Every row comes from one small tree of marks. The marks that hang from a mark follow it in brackets, in the order of their numbers. Every link used is in the known rows. Which tree was each row made from?
Known rows:
Q_665(Q_60(Q_863(Q_611 Q_725)) Q_779(Q_15) Q_887): [-165 -207 125 164 -121 126 17 -251 -107 -42 252 -327 -4 322 64 54 50 32 -60 -233 -15 33 57 43 49 -266 93 70 -249 -177 138 -140 -142 -147 -240 169 -203 69 195 -224 -94 55 -187 -21 23 -246 20 52 6 101 231 -53 219 80 -185 162 92 -98 -207 -119 460 31 -199]
Q_867(Q_47(Q_863(Q_611(Q_665)))): [-161 -157 93 120 -57 90 29 37 -150 -5 213 -243 -108 254 195 60 -85 65 100 130 63 7 72 139 31 14 100 -111 -88 -144 108 152 93 45 130 338 -317 171 98 -137 28 -5 -159 -19 -35 -75 110 45 -28 -35 154 4 80 109 -5 49 268 -196 -50 218 270 79 -107]
Q_47(Q_794(Q_665 Q_779(Q_15(Q_656))) Q_863): [96 -347 215 71 -191 65 84 -230 -109 246 233 -264 -6 125 -117 -22 -245 44 116 11 160 49 51 -56 102 -76 149 40 -87 2 -182 -63 103 89 158 128 -306 217 -106 142 224 0 -97 28 14 -132 130 245 -20 -13 49 206 61 130 -46 49 248 -43 -52 -18 86 -205 -4]
Q_725(Q_794(Q_665 Q_779 Q_887(Q_60))): [101 -398 249 146 -123 285 63 13 -68 181 158 -243 -227 -107 123 140 -3 72 316 -5 72 29 20 50 -14 -63 48 -25 71 36 48 25 53 276 99 226 -306 228 43 95 26 1 -109 157 76 -235 -54 441 260 179 67 139 72 198 142 28 157 -100 -80 155 80 -61 -112]
Q_611(Q_665(Q_297 Q_779) Q_679): [66 -25 91 287 30 10 -17 -83 -86 142 116 -408 -199 30 312 358 51 49 314 -303 -138 142 -263 -57 -183 -177 124 -212 -21 -163 255 101 -33 -316 81 246 -40 11 -60 9 -153 96 -72 -25 -69 -106 -9 -274 -7 -39 186 0 103 142 119 46 102 -238 -219 -35 339 48 -214]
Q_870(Q_297 Q_611(Q_621 Q_679) Q_867(Q_47)): [-105 -24 -23 372 206 57 -113 45 3 -66 212 -202 -212 123 391 311 273 -164 242 -173 41 9 -173 96 -233 16 132 -480 -152 73 265 414 105 226 130 356 -364 120 -16 241 -119 165 -17 103 -110 -66 155 37 -203 118 2 -87 29 94 -87 224 117 -333 -16 206 202 71 -175]
Q_867(Q_47(Q_794(Q_887) Q_863)): [-2 -275 57 59 -100 139 38 -66 -118 31 143 -243 -47 201 167 17 -186 166 167 119 242 -48 37 110 63 20 18 -118 -96 -186 80 -68 49 129 86 221 -373 159 148 -133 105 142 -144 23 8 -21 107 153 -26 -12 118 37 150 109 -70 20 293 -140 90 250 90 -208 -112]
Q_863(Q_611(Q_679 Q_870)): [-52 -87 152 313 89 95 -44 14 -40 29 159 -229 -143 34 194 318 33 -173 358 -151 -136 78 -105 127 -99 -14 29 -150 -63 -106 77 236 110 56 90 369 -288 26 -15 161 -91 77 -173 115 29 -163 111 182 -49 81 166 9 -26 119 46 77 144 -149 -121 -2 341 145 -160]
Q_473(Q_621(Q_297(Q_665) Q_725(Q_794))): [-241 -18 -71 337 -219 63 56 95 63 -52 237 -249 146 231 200 94 -150 27 303 -189 -86 189 -199 348 94 92 -91 -32 25 -152 146 111 18 -295 168 288 115 21 16 24 -57 111 -183 -40 -62 -230 -79 431 -105 -14 172 100 7 71 220 118 -85 -96 -123 289 370 -239 -130]
Q_60(Q_473 Q_794(Q_665)): [-19 -418 360 307 -200 234 32 112 -42 248 168 -157 -174 66 163 14 36 86 401 -87 -130 35 -150 83 133 -140 46 -58 2 -142 -43 -11 18 138 -69 220 -233 126 -117 37 55 -151 -176 137 86 -233 150 279 131 57 23 153 156 109 -87 40 126 -234 16 -58 297 37 -173]
Q_863(Q_611(Q_621(Q_297))): [-128 -116 196 323 -85 116 -72 53 42 6 242 -149 -49 204 273 140 -46 -140 210 -56 -71 87 -183 127 36 -1 13 -173 -199 -97 150 180 106 -75 140 427 -173 70 24 137 -29 75 -118 46 -4 -229 76 297 -53 19 168 73 35 -19 220 100 79 -178 -130 135 226 117 -112]
Q_779(Q_15 Q_665(Q_887(Q_60(Q_473 Q_794)))): [-291 -532 214 98 -195 299 328 86 -63 208 182 -245 -178 -44 139 52 70 77 315 -273 -154 100 86 -10 153 -186 114 -207 36 -316 -4 -97 85 -162 -193 272 -73 203 -7 82 -10 30 -210 93 96 -204 105 248 -18 -5 182 -27 134 4 -136 97 107 -175 -34 -268 494 -54 -345]
Q_665(Q_60(Q_863(Q_725(Q_794))) Q_297 Q_779 Q_887): [7 -129 -2 250 -178 120 40 -229 -101 -97 110 -383 60 267 243 145 78 184 -80 -331 -88 8 -139 78 -32 -220 -26 64 -149 -242 371 -227 -309 -361 -94 149 -46 68 92 -406 -99 128 -179 -42 -92 -216 -137 -110 31 70 178 22 349 87 -176 121 -60 -236 -115 -20 439 -144 -196]
Q_679(Q_473(Q_621(Q_611))): [-259 -198 62 234 -74 183 24 335 156 53 256 -207 36 242 86 111 -83 25 271 -60 -85 162 -26 175 13 15 38 -120 -215 -176 117 58 110 -44 146 147 -51 65 62 145 -56 -98 -118 27 49 -163 -66 350 65 16 173 -33 17 -21 101 161 171 -239 -256 4 257 10 -32]
Q_679(Q_473(Q_621(Q_297(Q_665) Q_611))): [-245 -61 -12 260 -102 75 80 344 91 -12 277 -214 37 348 143 87 -91 -14 313 -105 -156 242 -237 301 8 62 45 -188 -212 -202 156 169 125 -195 255 183 77 -30 9 130 -162 -18 -76 -160 -18 -213 -69 376 42 -51 156 -59 11 17 250 193 52 -156 -268 119 284 -39 -87]
Q_870(Q_297 Q_867(Q_47(Q_794 Q_863(Q_611)))): [-142 -172 -75 158 -25 -70 37 -164 -149 -166 278 -172 -110 415 218 66 -162 92 1 133 332 -129 28 314 16 27 63 -137 -248 -88 177 131 64 160 179 301 -501 200 -58 13 163 86 -141 -104 -94 51 135 158 -197 39 -5 43 134 43 -249 211 177 -207 115 349 72 -141 -33]
Q_779(Q_15(Q_656) Q_665(Q_60(Q_473 Q_794) Q_297)): [-166 -472 164 326 -292 187 248 -82 8 240 85 -162 36 61 92 78 -43 82 128 -286 -247 190 100 -185 65 -138 90 -76 -182 -266 -77 -39 -10 -427 -166 260 -22 190 -37 69 58 124 -99 65 67 -125 96 33 -98 -115 54 28 195 157 -111 38 32 -278 10 -318 381 -52 -268]
Q_779(Q_15(Q_656(Q_60 Q_297))): [-147 -251 147 205 -60 234 191 -71 9 112 271 -310 -70 -16 42 61 -205 -117 102 -152 -43 216 367 -72 27 -223 98 -210 -58 -93 -24 113 8 18 -9 460 -130 153 -119 302 -18 77 50 59 24 -176 24 159 -177 -49 71 237 35 -154 247 1 39 -332 112 31 454 -9 -183]
Q_679(Q_473(Q_621 Q_725(Q_794))): [-248 -250 -73 124 -40 151 78 289 127 -20 223 -219 175 211 48 101 -54 104 294 10 -126 37 97 69 74 63 -85 123 -82 -185 142 -17 -60 12 64 102 -16 170 106 -3 3 -122 -302 -25 -13 -249 -103 204 -97 16 102 82 -22 -33 -67 92 79 -137 -196 -26 346 -135 1]
Q_60(Q_473 Q_863(Q_725 Q_867)): [-73 -287 271 254 -176 189 52 177 -35 -15 260 -249 83 127 79 -164 -34 3 172 -82 -113 81 -55 187 40 -290 -21 9 -215 -212 255 -119 15 99 -66 190 -283 143 -51 -116 17 -66 -245 47 43 -116 152 69 -93 14 48 184 196 -72 -193 74 46 -96 -144 -204 373 97 -266]
Q_725(Q_17 Q_794(Q_665(Q_779) Q_887(Q_60(Q_863)))): [84 -224 306 193 -207 246 108 -11 -34 47 183 -246 -147 12 91 321 29 137 155 -161 52 109 -68 172 -120 -235 0 11 53 -85 140 -25 -5 128 -79 239 -365 239 106 -32 -145 154 -81 61 66 -392 -38 254 244 209 87 112 168 87 72 -83 63 -154 -53 126 157 -143 -190]
Q_15(Q_297 Q_656(Q_60(Q_863) Q_794(Q_887))): [-29 -172 208 280 1 344 159 119 79 19 297 -148 -40 21 39 -55 -36 30 74 -220 -28 197 355 131 -50 -293 13 -57 -147 -34 71 101 24 -7 -39 414 -196 114 62 240 24 300 63 179 50 -133 60 146 -80 8 119 206 120 -113 149 -150 115 -450 225 9 398 127 -156]
Q_794(Q_779(Q_665(Q_297))): [133 -300 77 255 -241 165 164 -98 -102 199 140 -270 -139 -75 133 78 -71 43 287 -54 45 142 65 -152 134 21 47 -174 -104 -166 201 12 1 -206 63 293 -47 214 -104 152 54 45 -157 74 13 -80 5 53 35 -96 122 16 156 203 197 177 92 -165 -123 -75 229 -182 -134]
Q_60(Q_473(Q_725(Q_794)) Q_863(Q_779)): [-196 -361 225 249 -77 160 115 131 64 -29 244 -185 110 204 33 4 41 93 411 -9 -178 -5 157 143 60 -114 -139 125 -101 -258 143 -203 -73 147 -56 215 -134 217 28 -94 17 -70 -296 -31 50 -311 146 152 -53 79 -29 178 174 -79 -171 116 25 -173 -108 -180 433 12 -277]
Q_473(Q_621(Q_611) Q_725(Q_17 Q_794)): [-189 -215 -78 238 -205 30 44 89 66 -49 237 -259 212 212 -2 228 -126 64 385 -200 -109 152 158 230 -7 136 -105 102 -15 -204 10 -1 -74 -157 46 287 -106 192 201 28 -20 -66 -192 45 5 -283 -125 434 -72 71 82 12 -97 45 -12 75 -1 -83 -114 42 321 -198 -147]
Q_679(Q_473(Q_621 Q_725)): [-235 -251 -19 110 -34 175 28 287 67 53 271 -265 73 196 51 50 -35 85 317 52 -67 58 80 -1 82 14 -19 23 -156 -142 106 -1 21 45 33 64 -45 110 47 65 -22 -124 -267 -22 0 -187 -50 192 -52 -51 144 26 -28 -10 -40 72 84 -124 -248 -62 306 -49 10]
Q_679(Q_473(Q_621(Q_297) Q_725(Q_794(Q_665)))): [-225 -275 -77 209 -150 91 71 292 72 10 289 -168 156 331 59 68 -47 91 353 8 -211 68 -71 137 74 76 -73 127 -60 -102 83 30 13 -50 190 52 -46 114 9 46 -3 -159 -231 -92 -62 -366 -112 412 35 31 122 35 -36 69 78 98 18 -52 -227 78 200 -147 59]
Q_870(Q_15(Q_656) Q_611(Q_621 Q_665)): [-37 -106 202 348 134 150 -103 107 45 137 142 -289 -179 -18 186 284 211 -208 171 -145 -120 135 -56 122 -221 -43 187 -323 -33 115 185 283 160 86 102 315 -244 38 -91 177 -59 174 -9 167 -28 65 124 -127 -140 34 49 34 37 23 156 61 48 -346 -130 35 243 142 -145]
Q_863(Q_725(Q_794(Q_665))): [25 -276 53 243 -195 110 11 -61 -78 76 125 -202 17 45 109 49 -104 37 152 47 -80 34 97 133 52 9 -38 36 54 -74 77 -2 -108 94 88 230 -151 171 -18 20 87 -153 -187 125 -85 -128 -28 260 -12 87 32 210 117 158 54 70 53 -27 -25 171 229 -123 -85]
Q_863(Q_611(Q_621 Q_679) Q_725 Q_779 Q_867): [-137 -174 247 190 -118 5 -176 -89 2 -48 319 -119 88 13 167 -20 -25 -277 317 35 -161 115 -42 287 -101 -136 61 -104 -301 -105 176 43 -27 136 130 329 -221 74 70 75 -63 -60 -172 26 -42 -102 114 243 -153 56 -58 83 -11 -49 -74 91 206 196 -313 -47 296 232 -295]
Q_15(Q_656(Q_60(Q_473 Q_863) Q_297(Q_665) Q_794)): [-45 16 336 177 44 274 208 220 41 -75 361 -267 -42 50 80 -102 -14 -96 233 -216 -154 227 136 225 67 -232 -9 -174 22 -196 177 153 -13 173 -3 569 -18 51 -106 27 -92 181 72 -75 71 -317 106 12 -138 -115 -24 384 56 -313 53 -27 20 -562 268 84 658 74 -200]
Q_15(Q_297 Q_656(Q_60(Q_794))): [-139 -317 202 272 -135 240 144 -13 -18 182 208 -189 -99 -28 136 21 -85 78 47 -244 -75 60 284 73 -3 -249 124 -103 -157 -73 -12 117 -22 -157 -35 329 -141 187 -59 254 65 101 -31 167 -66 -61 53 197 -101 3 24 226 155 -19 122 -115 22 -341 190 -39 431 147 -200]
Q_665(Q_60(Q_863(Q_867)) Q_779 Q_887): [8 -138 197 237 -154 147 26 -136 13 72 211 -425 -30 250 126 70 96 54 28 -247 -68 105 -210 66 32 -385 132 -38 -186 -150 338 -160 -113 -213 -124 126 -221 1 -128 -247 -189 136 -171 75 44 -86 -13 -93 45 54 155 53 273 -26 -172 138 86 -292 -210 -146 415 6 -207]
Q_867(Q_47(Q_794(Q_665(Q_297) Q_779(Q_15)))): [104 -495 -42 135 -200 134 91 -330 -177 245 174 -185 -144 63 143 62 -165 92 200 3 233 -11 67 -113 88 -8 85 -117 -14 -79 -86 -37 15 -78 90 195 -243 205 47 97 149 -139 -108 -91 -28 -229 61 270 120 -13 30 -64 182 273 105 190 182 -133 -20 -26 52 -244 -58]
Q_473(Q_621(Q_297(Q_665) Q_725)): [-231 -25 -21 324 -214 89 6 88 5 22 285 -298 45 214 203 39 -131 9 325 -148 -28 208 -207 279 103 43 -24 -130 -56 -110 111 127 94 -262 135 248 85 -35 -37 90 -83 106 -147 -43 -47 -169 -23 422 -54 -80 215 46 -1 97 246 95 -82 -84 -176 248 328 -151 -124]
Q_863(Q_611 Q_725 Q_779 Q_867(Q_47)): [-182 -370 48 146 -260 36 -57 -209 -86 -69 326 -51 74 132 138 -156 -144 -68 100 282 91 3 335 267 28 -102 59 2 -285 -119 147 -10 -64 202 73 272 -296 207 89 -17 -19 -146 -174 -33 -85 43 94 333 -51 42 -126 15 203 56 -80 145 160 123 -147 94 259 130 -219]
Q_47(Q_794(Q_779(Q_15(Q_297)) Q_887(Q_60))): [-34 -567 69 33 -57 241 170 -156 -42 233 235 -311 -197 -107 69 84 -199 79 207 -155 288 -57 261 -57 -25 -151 127 -67 -143 -72 -76 -74 107 -38 -14 215 -300 251 81 228 137 99 -130 52 80 -98 48 292 47 87 194 81 96 155 109 37 181 -95 -122 -124 48 -73 -178]
Q_870(Q_297(Q_665(Q_60)) Q_611(Q_679)): [-29 84 -21 284 40 -45 -52 -48 -80 35 113 -434 -199 58 281 325 171 -112 281 -191 -14 137 -248 6 -136 21 137 -314 -155 -76 228 252 -2 6 111 289 -215 -14 -213 -19 -250 224 -78 53 -46 -17 -8 -76 -142 65 31 84 23 195 72 227 -6 -255 -100 114 304 70 -191]
Q_867(Q_47(Q_794(Q_665(Q_297) Q_779) Q_863)): [164 -343 37 52 -243 84 28 -234 -261 129 199 -269 -113 175 173 -13 -186 188 141 116 274 -85 -102 25 105 42 70 -88 -82 -109 61 -83 5 25 229 158 -306 199 -15 -148 181 -49 -132 -112 -73 -152 39 208 142 -57 24 27 185 231 -13 124 218 -137 4 150 1 -258 2]
Q_887(Q_60(Q_794(Q_779(Q_665)) Q_863(Q_611))): [-105 -381 409 136 -182 287 149 105 -82 86 336 -143 -251 -55 27 46 78 94 292 -124 42 -25 113 83 133 -112 63 -127 -152 -253 151 -2 197 -4 -82 366 -262 310 139 115 72 102 -261 73 88 -324 127 429 150 19 106 32 130 117 10 83 166 -153 -30 -122 389 127 -190]
Q_867(Q_47(Q_15(Q_297) Q_794(Q_665(Q_779)))): [104 -318 -14 21 -150 48 10 -238 -62 154 155 -347 -144 196 230 115 -240 142 149 16 194 -122 76 84 62 -54 134 -52 -47 -98 13 -31 -97 -84 73 129 -241 232 23 -61 154 -48 -130 11 -176 39 56 35 37 71 61 115 199 195 27 101 213 -187 8 242 -33 -156 3]
Q_473(Q_621(Q_611(Q_679)) Q_725(Q_794)): [-244 -163 -23 233 15 -15 -32 177 101 -19 242 -278 171 201 44 233 -45 22 484 -257 -316 129 24 163 -66 122 -75 26 -42 -195 40 42 -7 -140 120 250 -21 67 238 56 -24 -36 -203 67 -33 -271 -91 417 -154 58 95 -1 -184 68 -14 123 106 -81 -167 -5 381 -29 -175]
Q_887(Q_60(Q_794 Q_863)): [-137 -345 306 216 -99 319 38 136 -4 81 255 -217 -224 10 150 143 47 170 202 -158 19 -1 -41 83 -1 -250 14 -213 -66 -267 119 -81 131 -51 -73 318 -231 178 11 92 -4 102 -227 82 28 -246 90 338 68 16 114 124 210 -23 -17 -28 36 -294 32 -86 419 148 -222]
Q_794(Q_779(Q_15(Q_297) Q_665) Q_887(Q_60)): [-62 -581 100 114 -157 311 298 -43 -41 271 236 -268 -214 -196 -5 53 -119 16 228 -114 111 103 408 -157 34 -113 160 -140 -137 -59 -34 51 135 -78 -88 263 -195 306 57 353 78 129 -119 156 91 -77 53 246 31 30 222 -21 67 241 239 65 194 -53 -194 -173 114 -85 -238]
Q_794(Q_665(Q_297) Q_779 Q_887(Q_60)): [154 -412 214 166 -184 290 38 -60 -178 233 165 -302 -342 -124 229 121 -24 94 275 -11 129 88 -78 -59 -49 -120 81 -129 -67 37 47 1 69 134 105 203 -286 135 -44 109 -14 23 -52 67 57 -185 -74 385 315 68 85 17 131 259 202 4 84 -102 -130 66 0 -17 -123]
Q_679(Q_473(Q_725(Q_794))): [-118 -223 -59 156 -45 122 111 202 71 -16 106 -245 95 173 94 135 -50 106 198 21 -67 13 157 34 36 40 -99 44 7 -193 205 10 -58 61 52 121 -50 208 43 16 1 -124 -279 20 -37 -198 -66 68 -92 48 97 131 91 0 26 112 18 -175 -128 -25 370 -65 -22]
Q_863(Q_611(Q_621 Q_870) Q_725(Q_794(Q_887(Q_60)))): [-163 -169 165 149 93 275 -51 121 -61 -152 176 -170 -98 -102 290 253 50 -181 212 -100 -117 -90 12 362 -206 47 -29 -54 -31 -71 216 150 60 264 68 386 -358 105 273 -4 -17 144 -161 119 4 -168 4 363 22 201 101 28 -19 102 -2 -54 115 9 -108 175 194 110 -189]
Q_473(Q_621(Q_297 Q_611(Q_665)) Q_725): [-308 -163 -63 299 -11 2 -17 247 -9 35 352 -349 22 311 109 123 -19 41 537 -238 -262 112 -24 200 -56 82 33 -65 -72 -161 98 61 147 -326 180 211 -47 -13 83 92 -31 -32 -129 -37 -49 -162 -41 352 2 -58 245 -118 -116 146 152 92 24 -116 -259 48 291 78 -128]
Q_60(Q_794(Q_779(Q_15(Q_656) Q_665) Q_887) Q_863): [66 -450 420 333 -207 355 219 26 11 243 220 -48 -116 -34 -168 -44 64 29 350 -278 -41 203 212 -118 103 -208 89 -63 -148 -104 -87 0 144 -26 -220 237 -290 286 175 326 106 199 -126 222 171 -299 247 262 37 16 146 -54 183 213 -5 -14 271 -92 12 -243 369 -77 -252]

Which tree is each row?
[-45 -200 1 473 100 84 -107 53 56 -46 244 -224 -183 237 271 259 165 -154 204 -124 2 100 -265 242 -156 -35 95 -457 -144 29 289 238 118 43 120 360 -251 25 -146 300 -50 179 -58 22 -37 38 115 131 -144 54 26 -65 94 -23 116 266 -75 -311 -141 106 162 -43 -194] => Q_870(Q_15 Q_611(Q_621(Q_297)) Q_867)
[76 -415 283 284 -180 221 12 -131 -42 274 200 -149 -261 43 58 143 -7 71 359 -151 -4 101 -66 -21 49 -244 142 -29 -11 -90 -86 -43 -42 112 -211 152 -302 86 56 176 -24 5 -91 147 116 -202 95 254 161 132 58 -42 177 243 34 22 260 -55 -79 -55 225 -115 -201] => Q_60(Q_794(Q_665(Q_779(Q_15)) Q_887))
[147 -154 112 235 -291 83 105 -240 -64 119 87 -293 -51 126 150 268 22 61 154 -202 2 136 -102 131 59 -125 50 49 146 -46 101 6 -217 -43 -34 207 -174 172 -80 -86 -141 -32 -99 104 -12 -286 -81 87 122 179 123 98 186 73 -11 75 56 -158 -61 150 305 -304 -123] => Q_725(Q_17 Q_794(Q_665(Q_779 Q_887)))
[68 -92 9 202 -73 123 152 -129 64 108 165 -235 -17 60 131 -31 -52 -36 -15 -184 -49 214 213 117 68 -106 87 -38 -2 27 -17 205 -129 -175 60 368 89 34 -165 141 -73 160 -3 113 -86 13 8 13 -209 -58 114 216 161 -26 24 -15 40 -337 110 98 463 -26 -100] => Q_15(Q_297(Q_665(Q_887)) Q_656(Q_794))
[250 -272 102 105 -243 69 -42 -298 -109 213 42 -425 -81 136 179 101 -191 99 214 -87 124 58 -145 -81 22 -23 91 -30 -123 -41 -66 -129 -70 -238 220 127 -207 180 -108 -85 197 21 -81 21 -67 -31 -50 120 133 -16 47 197 138 225 -34 60 78 -192 -10 128 -32 -114 49] => Q_47(Q_15(Q_656) Q_794(Q_665(Q_60 Q_297) Q_779))
[-69 -31 -59 341 244 74 -43 61 -52 25 107 -283 -224 45 505 335 279 -101 257 -260 -138 63 -249 52 -296 27 141 -497 -38 -21 246 367 72 -114 173 405 -168 59 98 88 -156 123 -18 -10 -122 -102 104 -136 -98 -16 58 -162 48 173 -41 95 133 -352 -56 89 261 96 -251] => Q_870(Q_611(Q_621 Q_665(Q_297) Q_679) Q_867(Q_47))
[10 -197 110 -9 -40 234 103 -53 -72 -19 158 -366 -118 83 235 6 -246 1 292 -62 158 62 276 131 17 -76 38 -236 -24 -143 39 28 -23 137 97 396 -330 218 160 -7 105 169 52 38 -43 -60 34 163 -61 0 64 182 68 -75 95 -61 189 -298 326 429 192 -93 -112] => Q_867(Q_47(Q_15(Q_656(Q_60 Q_297)) Q_794(Q_887)))
[-5 -206 123 367 -248 211 34 26 15 108 70 -223 -38 48 161 90 -87 50 275 -77 1 134 22 233 48 12 -95 29 143 19 49 39 19 121 25 193 -208 95 59 63 43 7 -128 269 57 -196 -28 431 113 167 167 107 95 243 204 20 75 -91 -29 271 168 -168 -87] => Q_621(Q_725(Q_794(Q_665 Q_887)))
[-24 -93 161 218 11 317 90 132 51 -101 421 -286 -120 48 88 -7 -54 -39 314 -157 32 147 195 147 90 -214 -56 -265 40 -285 270 -8 -18 62 -7 592 -126 77 -82 112 -21 134 -28 23 80 -290 17 136 -53 -74 123 254 70 -274 171 53 87 -541 190 89 580 18 -129] => Q_656(Q_60(Q_863) Q_297 Q_794)
[-289 -77 -51 387 -164 112 -11 157 7 56 228 -372 -25 158 260 158 -95 53 355 -322 -117 202 -92 300 -81 45 2 -138 -45 -146 146 39 126 -440 159 234 21 -51 72 36 -13 4 -75 47 -12 -116 -104 338 71 -44 279 -127 -1 188 217 80 14 -218 -247 94 282 -2 -131] => Q_473(Q_621(Q_611(Q_665(Q_297)) Q_725))
[-224 -583 141 104 -74 258 200 -121 50 140 307 -200 -138 -7 33 52 -171 84 190 -56 162 -4 326 106 -70 -286 50 -78 -264 -188 -69 -237 106 -80 -47 247 -294 199 46 211 62 155 -154 -29 69 -143 141 324 8 77 119 75 221 19 64 -8 165 -87 -111 -190 107 -1 -309] => Q_47(Q_794(Q_887(Q_60(Q_863(Q_779(Q_15(Q_297)))))))
[-127 -365 8 194 -332 42 63 -206 -40 85 251 -246 124 -4 21 -117 -101 -56 215 143 -92 113 281 111 62 -84 97 -89 -230 -228 236 -175 -91 -160 24 193 -92 150 -149 5 -3 -10 -198 66 -40 187 18 76 -64 -79 -34 95 157 130 -49 159 94 96 -257 -75 261 -35 -254] => Q_863(Q_725 Q_779(Q_665(Q_60)) Q_867)
[-6 -208 166 212 -94 141 123 -261 65 137 237 -362 -75 127 58 124 -91 -79 29 -279 -13 163 189 -129 61 -278 163 -59 -59 -25 18 47 -108 -33 -113 285 -89 107 -134 125 -126 115 22 83 6 -171 29 -11 -114 29 193 116 194 -57 13 64 90 -273 -72 18 451 -120 -139] => Q_665(Q_779(Q_15(Q_656(Q_297))) Q_887)
[-278 -150 -9 384 -239 137 -48 100 65 22 319 -263 89 245 187 61 -132 49 322 -174 20 148 -123 189 89 -9 -46 -93 -107 -110 107 38 138 -266 111 219 -19 36 -12 136 -2 93 -154 64 -18 -174 -20 490 -13 -32 305 19 17 66 204 86 -54 -142 -198 186 275 -98 -70] => Q_473(Q_621(Q_297 Q_725))
[51 -183 47 436 134 241 -79 58 -95 91 123 -307 -295 -13 306 384 155 -209 369 -217 -171 121 -296 243 -263 -61 89 -404 68 -36 285 182 97 -173 104 323 -245 -102 -177 145 -6 86 -110 17 -15 -2 87 -200 -26 -30 160 -164 68 98 204 91 10 -311 -258 -62 202 2 -199] => Q_611(Q_621 Q_665(Q_297) Q_870(Q_15))
[-228 -219 100 124 -19 4 -13 89 24 -27 249 -167 30 189 83 102 19 -37 381 113 -84 65 167 91 -38 -18 -22 -19 -232 -160 84 48 21 188 94 141 -104 140 93 111 -107 -142 -235 -81 -12 -257 55 202 -34 47 52 9 10 4 -7 122 127 29 -295 -88 361 207 -121] => Q_863(Q_611(Q_679(Q_473(Q_725))) Q_779)
[76 -281 12 305 -188 138 67 -190 47 171 201 -101 -18 38 61 93 -168 -21 65 -59 -38 286 155 -102 9 -122 36 -45 14 -28 -150 74 -19 -147 87 356 -40 78 -155 321 46 33 36 72 -11 -109 -9 223 -88 -73 18 121 120 58 128 11 67 -270 59 -51 257 -82 -26] => Q_779(Q_15(Q_656(Q_794(Q_665(Q_297)))))
[169 -209 141 290 -269 120 19 -226 -17 132 61 -280 -28 112 111 315 -7 89 192 -139 27 132 -78 68 -55 -92 46 72 39 -40 73 -1 -190 -1 -92 194 -292 163 50 -125 -125 93 -46 130 85 -229 -95 78 226 186 83 100 137 236 31 -1 97 -165 -89 196 112 -244 -131] => Q_725(Q_17 Q_794(Q_665(Q_60 Q_779) Q_887))
[-229 17 -133 299 -338 89 143 218 86 -132 201 -205 246 288 166 157 -127 37 254 -220 31 268 -207 419 31 90 -116 -43 16 -193 172 162 20 -281 165 190 91 136 63 20 -146 41 -168 -144 -29 -404 -119 343 -13 13 239 35 23 1 199 79 -136 -75 -218 248 363 -308 -68] => Q_679(Q_473(Q_621(Q_297(Q_665) Q_725(Q_17 Q_794))))
[-64 -174 167 215 -70 138 80 32 -40 155 74 -372 -64 124 213 79 -6 23 216 -49 -120 117 -155 34 67 -49 61 -132 -73 -176 99 62 -57 -41 -29 268 -35 31 -122 -158 -99 14 -148 -11 59 -75 58 -58 -14 -47 45 210 106 67 -31 123 15 -315 -83 13 344 2 -221] => Q_297(Q_665(Q_60(Q_473)))
[8 -216 24 43 -177 151 -23 22 -98 -44 133 -351 -60 299 203 49 -231 126 195 164 183 72 -34 38 96 -8 30 -218 -76 -251 74 -45 -20 43 141 257 -268 256 41 -123 117 26 -210 40 -88 39 73 71 -101 -36 130 73 137 9 -54 100 223 -172 -5 267 180 -113 -97] => Q_867(Q_47(Q_15 Q_863))
[-220 -385 -144 452 139 188 57 275 150 -27 318 -180 -101 326 43 226 16 -93 189 -191 -102 96 33 504 -228 -57 115 -238 -237 28 141 243 135 -58 105 117 -230 -11 -105 404 36 -35 -94 -23 4 60 44 223 -28 81 131 -233 48 52 2 236 44 -322 -337 -70 127 -53 -90] => Q_679(Q_473(Q_621(Q_611(Q_870(Q_15(Q_297) Q_867)))))
[-43 -252 -81 373 130 194 43 -49 -46 25 156 -177 -179 140 247 218 56 -20 179 -22 34 -33 76 162 -100 -8 66 -295 36 -21 128 253 67 95 47 307 -286 116 -62 245 -14 25 -113 68 -58 38 164 115 -22 26 60 -74 167 158 -97 118 81 -328 30 158 257 -66 -137] => Q_611(Q_870(Q_867(Q_47)))
[-110 -341 -110 229 -176 163 270 -234 135 190 188 -222 108 76 -32 5 -71 -30 -48 -259 -114 236 483 -136 109 -103 137 -47 -66 -77 -101 61 -72 -485 -93 332 81 139 -95 214 36 213 -17 211 1 28 3 -7 -226 -97 249 68 118 73 -9 63 115 -351 13 -149 416 -95 -103] => Q_779(Q_15(Q_297 Q_656(Q_794)) Q_665(Q_60 Q_887))
